Below is a small trained network, with its code and all its weights. Each question gives an input and a class and asks what happens when units are switched off, that is, made to give their printed mean instead of their output.

import numpy as np


def w(rows, s, z=0):
    codes = np.array(rows[::2]) - 128.0
    scale = np.full(codes.shape[1], s)
    scale[-1] = z or s
    return codes * scale


def f(y):
    return y / 2 * (1 + np.tanh(0.7978845608 * (y + 0.044715 * y**3)))


def log_softmax(a):
    a = a - a.max(-1, keepdims=True)
    return a - np.log(np.exp(a).sum(-1, keepdims=True))


def net(x, mask):
    res = np.array(x, float).reshape(1, 4) / 4 @ E
    y = f(res @ A[0][:, :-1].T + A[0][:, -1])
    res = res + np.where(mask, y, B[0][:, -1]) @ B[0][:, :-1]
    return log_softmax(res[-1] @ U[:, :-1].T + U[:, -1])


A, B = {}, {}
E = w([
[127,92,176,126,102,58,23],'x0',
[81,124,254,145,126,140,173],'x1',
[128,130,128,128,128,128,128],'x2',
[157,186,131,106,1,155,141],'x3',
],0.0095)
A[0] = w([
[111,122,156,140,131,147,212,154],'n1',
[120,122,91,133,93,129,98,132],'n2',
[122,138,127,131,114,128,135,95],'n3',
[120,125,226,133,113,102,71,60],'n4',
[130,122,86,128,106,102,26,130],'n5',
[120,156,120,139,64,130,135,165],'n6',
[117,119,124,127,174,120,109,255],'n7',
[143,118,111,121,136,117,80,193],'n8',
[125,146,170,122,153,146,184,183],'n9',
[119,119,141,127,112,128,126,91],'n10',
[130,115,180,125,133,112,125,184],'n11',
[137,150,125,122,2,143,143,186],'n12',
[128,122,141,126,75,146,173,108],'n13',
[130,139,129,123,104,122,107,100],'n14',
[138,135,22,128,140,143,169,232],'n15',
],0.021,0.0057)
B[0] = w([
[115,129,151,142,222,111,199,214],'n1',
[176,79,153,70,121,138,104,160],'n2',
[143,142,127,118,126,127,151,131],'n3',
[107,196,58,128,15,166,62,215],'n4',
[198,38,197,128,116,92,162,212],'n5',
[160,161,134,67,123,114,131,191],'n6',
[82,116,132,255,90,110,138,195],'n7',
[144,122,158,210,87,98,144,177],'n8',
[115,107,155,138,235,119,120,205],'n9',
[135,150,128,121,112,140,146,132],'n10',
[88,103,90,112,157,162,93,181],'n11',
[198,230,164,18,110,119,147,252],'n12',
[151,211,103,133,125,96,232,181],'n13',
[149,117,135,75,144,135,101,142],'n14',
[57,178,55,119,65,184,38,245],'n15',
],0.025,0.016)
U = w([
[56,111,57,191,108,178,64,254],'0',
[150,181,62,52,76,180,109,107],'1',
[83,61,151,183,255,114,157,105],'2',
[164,159,175,96,204,78,209,72],'3',
[157,14,191,201,113,48,139,88],'4',
[233,76,224,73,105,62,141,58],'5',
],0.006,0.0027)

Each question gives the input, the list of numbers given to net, and the class t.
The units are the neurons (one row each of A and B). Each row of codes is followed by its name. A weight is (code - 128) times the scale printed after its matrix; where a second scale follows, it is the last column's (A, B and U).
mask holds one flag per neuron, in row order. A switched-off neuron (its flag False) gives its mean, the last column of its row in B, instead of its output. The means were averaged over made-up inputs and are rounded, as every weight is.
A unit's drop is (log p(t) with every unit on - log p(t) with that unit switched off) / (log p(t) with every unit on - log p(t) with every unit switched off).
The circuit of an input: a set's keep is (log p(t) with only the set's units on - log p(t) with every unit switched off) / (log p(t) with every unit on - log p(t) with every unit switched off). Starting from the 12 units with the biggest drops (on a tie, the unit counted first), units are removed one at a time, each time the one whose removal leaves the highest keep (on an exact tie, the one counted first), for as long as the keep stays at least 0.8.
circuit, biggest first: the units of the circuit, biggest drop first
most important unit: the unit with the biggest drop
k most important neurons: the k neurons with the biggest drops, biggest first
drop when u is switched off: that unit's drop, to one decimal
input [1,-8,6,1], class 5: circuit, biggest first => (n5)
input [0,5,3,-8], class 2: 2 most important neurons => (n15, n9)
input [-3,6,-6,0], class 2: circuit, biggest first => (n12, n9)
input [6,0,-4,5], class 5: 2 most important neurons => (n5, n15)
input [1,-8,8,2], class 5: 2 most important neurons => (n5, n4)
input [1,5,4,-4], class 0: 2 most important neurons => (n4, n5)
input [0,-5,3,0], class 0: 2 most important neurons => (n15, n12)
input [1,4,2,-7], class 0: 2 most important neurons => (n4, n5)
input [3,0,-6,-2], class 4: 2 most important neurons => (n15, n12)
input [2,-8,3,-2], class 4: 2 most important neurons => (n5, n12)
input [0,7,2,7], class 3: 2 most important neurons => (n15, n1)
input [2,7,-7,-7], class 0: drop when n4 is switched off => 1.3
input [5,-1,-1,7], class 5: drop when n15 is switched off => 0.2
input [0,7,0,-7], class 2: most important unit => n15
input [4,-1,-6,-6], class 4: drop when n15 is switched off => 0.2
